Here is a tiny trained network, its code and every weight. The questions are about switching its units off for an input and a target symbol, where a switched-off unit gives its printed mean instead of its output.

import numpy as np


def w(rows, s, z=0):
    codes = np.array(rows[::2]) - 128.0
    scale = np.full(codes.shape[1], s)
    scale[-1] = z or s
    return codes * scale


def norm(h):
    return h / np.sqrt((h * h).mean(-1, keepdims=True) + 1e-5)


def f(y):
    return np.maximum(y, 0)


def softmax(a):
    e = np.exp(a - a.max(-1, keepdims=True))
    return e / e.sum(-1, keepdims=True)


def log_softmax(a):
    a = a - a.max(-1, keepdims=True)
    return a - np.log(np.exp(a).sum(-1, keepdims=True))


def net(x, mask):
    ids = ['ΔΨαβγεηλμστφω'.index(c) for c in x.split()]
    T = len(ids)
    res = E[ids] + P[:T]
    u = 0
    for l in range(2):
        q, k, v = (norm(res) @ M[l].T for M in (Q, K, V))
        z = softmax(np.where(np.tri(T) > 0, q @ k.T / 3**0.5, -1e9)) @ v
        res = res + np.where(mask[u], z, O[l][:, -1]) @ O[l][:, :-1]
        u += 1
        y = f(norm(res) @ A[l][:, :-1].T + A[l][:, -1])
        res = res + np.where(mask[u : u + 8], y, B[l][:, -1]) @ B[l][:, :-1]
        u += 8
    return log_softmax(norm(res)[-1] @ U[:, :-1].T + U[:, -1])


Q, K, V, O, A, B = {}, {}, {}, {}, {}, {}
E = w([
[199,94,135,88,207,138,95,163,117,61,145,130],'Δ',
[194,104,168,105,154,141,106,151,189,25,167,152],'Ψ',
[172,173,123,106,165,82,19,174,116,77,119,202],'α',
[164,173,156,91,75,78,42,143,185,90,169,211],'β',
[88,147,193,88,227,99,166,80,128,74,149,128],'γ',
[84,128,127,101,181,67,222,111,243,55,107,101],'ε',
[95,247,141,92,119,107,89,152,153,59,103,86],'η',
[186,90,58,24,98,102,163,146,188,158,156,77],'λ',
[206,133,154,107,155,141,50,185,107,188,181,150],'μ',
[96,212,147,33,133,83,125,55,87,152,152,105],'σ',
[150,103,97,68,113,38,127,59,129,219,165,147],'τ',
[192,42,74,86,70,78,95,118,152,252,173,140],'φ',
[101,103,174,80,125,116,101,102,134,164,227,107],'ω',
],0.015)
P = w([
[147,60,130,78,219,125,28,54,163,111,31,61],'0',
[127,148,36,166,195,179,81,59,195,163,148,127],'1',
[161,90,179,71,202,108,40,93,172,138,64,61],'2',
[122,168,61,140,193,167,115,108,178,166,161,134],'3',
[179,115,213,88,177,72,86,106,158,143,104,81],'4',
[130,184,82,133,182,151,135,132,160,158,175,141],'5',
[164,120,211,102,156,58,109,141,146,148,113,87],'6',
[118,178,87,119,173,136,146,166,143,156,174,146],'7',
[140,111,199,90,142,55,126,193,136,148,120,95],'8',
[127,170,91,109,167,117,170,180,123,132,185,162],'9',
[133,95,190,106,119,37,144,207,111,132,128,100],'10',
[139,160,95,100,165,98,182,196,100,101,193,166],'11',
[173,92,169,95,149,7,112,170,101,70,116,123],'12',
],0.016)
Q[0] = w([
[61,129,109,220,120,246,171,75,96,165,48,99],'0.h1',
[145,60,214,74,112,36,109,167,93,55,95,91],'0.h1',
[102,50,182,226,2,232,117,73,79,157,12,123],'0.h1',
],0.012)
K[0] = w([
[171,102,109,95,142,147,19,68,197,106,114,100],'0.h1',
[161,113,58,108,90,120,220,217,45,15,157,249],'0.h1',
[128,91,109,86,165,170,81,57,135,70,76,159],'0.h1',
],0.012)
V[0] = w([
[143,192,154,142,51,132,208,177,143,117,126,123],'0.h1',
[48,17,234,175,218,189,168,127,116,74,254,140],'0.h1',
[77,81,142,105,49,234,180,73,240,18,100,58],'0.h1',
],0.007)
O[0] = w([
[143,40,133,89,165,90,176,161,92,111,92,122,69],'0.h1',
[79,141,173,99,113,255,209,113,137,174,44,229,55],'0.h1',
[155,119,179,149,197,68,180,251,162,214,113,168,3],'0.h1',
],0.0098,0.0064)
A[0] = w([
[88,108,255,216,144,109,90,109,81,87,15,51,103],'0.n1',
[115,84,232,54,83,132,81,97,111,96,45,90,65],'0.n2',
[209,83,97,85,17,145,150,152,197,177,117,92,171],'0.n3',
[171,74,113,97,211,163,124,52,90,188,114,89,136],'0.n4',
[83,121,102,153,207,120,212,74,169,73,108,97,64],'0.n5',
[154,183,71,146,171,168,161,175,73,75,221,193,160],'0.n6',
[87,203,112,208,166,180,162,209,74,87,152,110,166],'0.n7',
[105,136,148,159,114,94,65,128,131,144,128,184,254],'0.n8',
],0.0083,0.0093)
B[0] = w([
[215,67,180,55,86,111,150,146,178,119,215,226,146],'0.n1',
[201,79,226,5,211,105,168,170,113,56,140,159,165],'0.n2',
[122,118,177,77,254,230,118,133,74,100,160,134,169],'0.n3',
[129,161,216,124,119,165,106,175,181,121,105,143,152],'0.n4',
[112,222,136,109,135,89,66,170,168,32,108,81,133],'0.n5',
[72,133,88,172,171,135,43,155,162,131,193,205,188],'0.n6',
[188,129,141,54,151,163,76,116,135,41,189,194,147],'0.n7',
[138,142,178,82,52,119,174,212,138,202,116,123,249],'0.n8',
],0.0087,0.012)
Q[1] = w([
[131,51,152,226,114,143,187,171,47,174,9,112],'1.h1',
[92,150,19,146,131,172,173,72,107,214,93,68],'1.h1',
[141,192,43,226,138,125,159,145,124,178,147,115],'1.h1',
],0.013)
K[1] = w([
[153,161,131,150,190,132,70,124,251,77,58,125],'1.h1',
[165,122,192,196,102,128,47,77,244,207,64,82],'1.h1',
[217,150,188,21,174,131,77,57,189,235,118,54],'1.h1',
],0.011)
V[1] = w([
[137,184,96,148,160,129,163,183,131,6,72,133],'1.h1',
[168,114,179,214,32,142,62,188,96,102,127,180],'1.h1',
[221,70,76,87,175,224,98,137,73,163,148,117],'1.h1',
],0.013)
O[1] = w([
[152,229,151,152,176,129,68,121,213,214,163,98,2],'1.h1',
[94,120,196,216,107,182,167,136,105,15,201,79,160],'1.h1',
[135,100,93,221,4,149,202,184,205,110,49,105,179],'1.h1',
],0.015,0.0059)
A[1] = w([
[145,108,123,212,73,128,244,140,38,130,66,139,17],'1.n1',
[90,192,113,238,239,60,28,170,127,214,182,66,87],'1.n2',
[185,133,215,60,161,50,91,164,159,203,104,71,12],'1.n3',
[14,208,121,189,160,212,109,121,126,165,133,129,22],'1.n4',
[69,155,10,190,86,169,200,80,60,116,74,213,48],'1.n5',
[103,142,57,146,185,59,89,136,65,128,183,164,222],'1.n6',
[137,205,143,187,60,227,176,68,185,129,150,72,59],'1.n7',
[101,130,58,249,166,173,64,103,54,127,153,125,44],'1.n8',
],0.012,0.011)
B[1] = w([
[77,193,108,172,214,122,197,139,35,123,116,172,146],'1.n1',
[136,122,234,115,84,95,101,94,116,16,83,92,200],'1.n2',
[54,99,32,197,76,153,176,122,132,152,228,196,194],'1.n3',
[166,12,228,32,104,115,167,86,141,20,67,193,129],'1.n4',
[195,175,120,105,190,137,140,161,41,163,227,156,187],'1.n5',
[149,100,182,151,157,105,175,74,166,184,109,92,249],'1.n6',
[220,160,105,29,154,165,127,63,109,243,132,106,144],'1.n7',
[126,30,153,119,102,86,92,41,210,155,253,146,137],'1.n8',
],0.015,0.011)
U = w([
[217,158,179,82,112,172,164,133,157,189,101,94,65],'Δ',
[84,165,220,180,178,181,229,230,193,165,120,125,127],'Ψ',
[129,204,45,102,79,217,37,95,132,122,181,48,117],'α',
[172,139,216,134,205,69,102,217,67,106,86,42,218],'β',
[44,174,123,86,203,162,92,193,93,153,172,201,188],'γ',
[152,123,153,55,221,53,88,140,141,230,125,132,123],'ε',
[96,83,96,220,91,157,131,68,182,100,213,160,73],'η',
[165,88,111,104,116,82,131,231,177,181,105,115,152],'λ',
[91,136,120,163,49,251,149,50,126,103,75,100,149],'μ',
[166,47,42,65,141,42,100,105,87,152,182,159,2],'σ',
[125,75,81,68,68,131,22,64,99,98,71,160,103],'τ',
[148,121,105,223,101,125,200,141,58,92,90,125,146],'φ',
[92,65,191,83,121,172,148,91,136,111,43,231,98],'ω',
],0.012,0.0089)

Each question gives the input, a string of symbols that net reads in full, and the target symbol t.
The units are the heads (3 rows each of Q, K, V and O) and the neurons (one row each of A and B). Each row of codes is followed by its name. A weight is (code - 128) times the scale printed after its matrix; where a second scale follows, it is the last column's (O, A, B and U).
mask holds one flag per unit, layer by layer, with each layer's heads first. A switched-off unit (its flag False) gives its mean, the last column of its rows in O or B, instead of its output. The means were averaged over made-up inputs and are rounded, as every weight is.
A unit's drop is (log p(t) with every unit on - log p(t) with that unit switched off) / (log p(t) with every unit on - log p(t) with every unit switched off).
The circuit of an input: a set's keep is (log p(t) with only the set's units on - log p(t) with every unit switched off) / (log p(t) with every unit on - log p(t) with every unit switched off). Starting from the 12 units with the biggest drops (on a tie, the unit counted first), units are removed one at a time, each time the one whose removal leaves the highest keep (on an exact tie, the one counted first), for as long as the keep stays at least 0.8.
circuit, biggest first: the units of the circuit, biggest drop first
unit that matters most: the unit with the biggest drop
top k neurons: the k neurons with the biggest drops, biggest first
top k neurons in layer l: the k neurons of layer l with the biggest drops, biggest first
drop of u: that unit's drop, to one decimal
input β Ψ β, target Ψ: circuit, biggest first -> [0.h1]
input β Ψ β β ω Δ η η, target β: top 2 neurons in layer 0 -> [0.n4 0.n7]
input γ η β ω η η λ β, target λ: circuit, biggest first -> [0.n3 1.h1]
input η η σ μ β, target μ: circuit, biggest first -> [0.h1 1.h1]
input η η η η α σ φ η ω, target η: circuit, biggest first -> [1.n3 1.h1 0.n7]
input Ψ β φ η σ η, target ε: circuit, biggest first -> [1.h1 1.n6]
input η λ β β λ, target β: circuit, biggest first -> [1.h1 1.n3]
input β η μ η β, target η: circuit, biggest first -> [1.n3 0.n7]
input μ ω ω β, target γ: circuit, biggest first -> [1.h1 0.h1 1.n5]
input β η β β β Ψ η Ψ η β, target β: top 2 neurons in layer 1 -> [1.n2 1.n3]
input γ η β λ η ω γ Ψ Ψ Δ Δ η α, target η: circuit, biggest first -> [1.n3 1.h1]
input η λ β β β β β τ ε ω τ β, target γ: top 2 neurons -> [1.n5 0.n6]
input η Ψ λ ω ω ω Ψ α λ ω ω, target ω: top 2 neurons in layer 0 -> [0.n2 0.n8]
input β β β η β β, target β: unit that matters most -> 0.h1
input β γ ε β η β β λ ω μ, target γ: top 2 neurons in layer 0 -> [0.n6 0.n2]
input λ η β η Ψ β ω Ψ, target γ: top 3 neurons -> [0.n6 0.n2 1.n5]
input η β η β η β η β β Δ, target η: top 2 neurons in layer 0 -> [0.n6 0.n8]
input β μ η β β σ φ η, target φ: top 4 neurons in layer 0 -> [0.n3 0.n2 0.n6 0.n8]
input η Ψ Ψ λ φ β β η λ Δ β, target Δ: circuit, biggest first -> [1.h1 1.n7]
input φ η τ λ β β λ Δ β β β β, target η: unit that matters most -> 0.n6
input σ λ τ Ψ λ η σ β β ω β η η, target η: top 2 neurons -> [1.n3 0.n7]
input β β β λ ω β η ω ε Ψ, target γ: top 2 neurons -> [1.n5 0.n6]
input β η β Δ, target β: top 2 neurons -> [1.n2 1.n3]
input ω τ η, target τ: drop of 0.h1 -> 1.3
input β β λ, target β: drop of 1.n3 -> 0.2
input β τ μ ω β η, target γ: drop of 0.n8 -> 0.0
input η β λ β λ β β Δ φ, target Δ: drop of 0.h1 -> 0.1
input η ω β φ η, target φ: circuit, biggest first -> [1.h1]
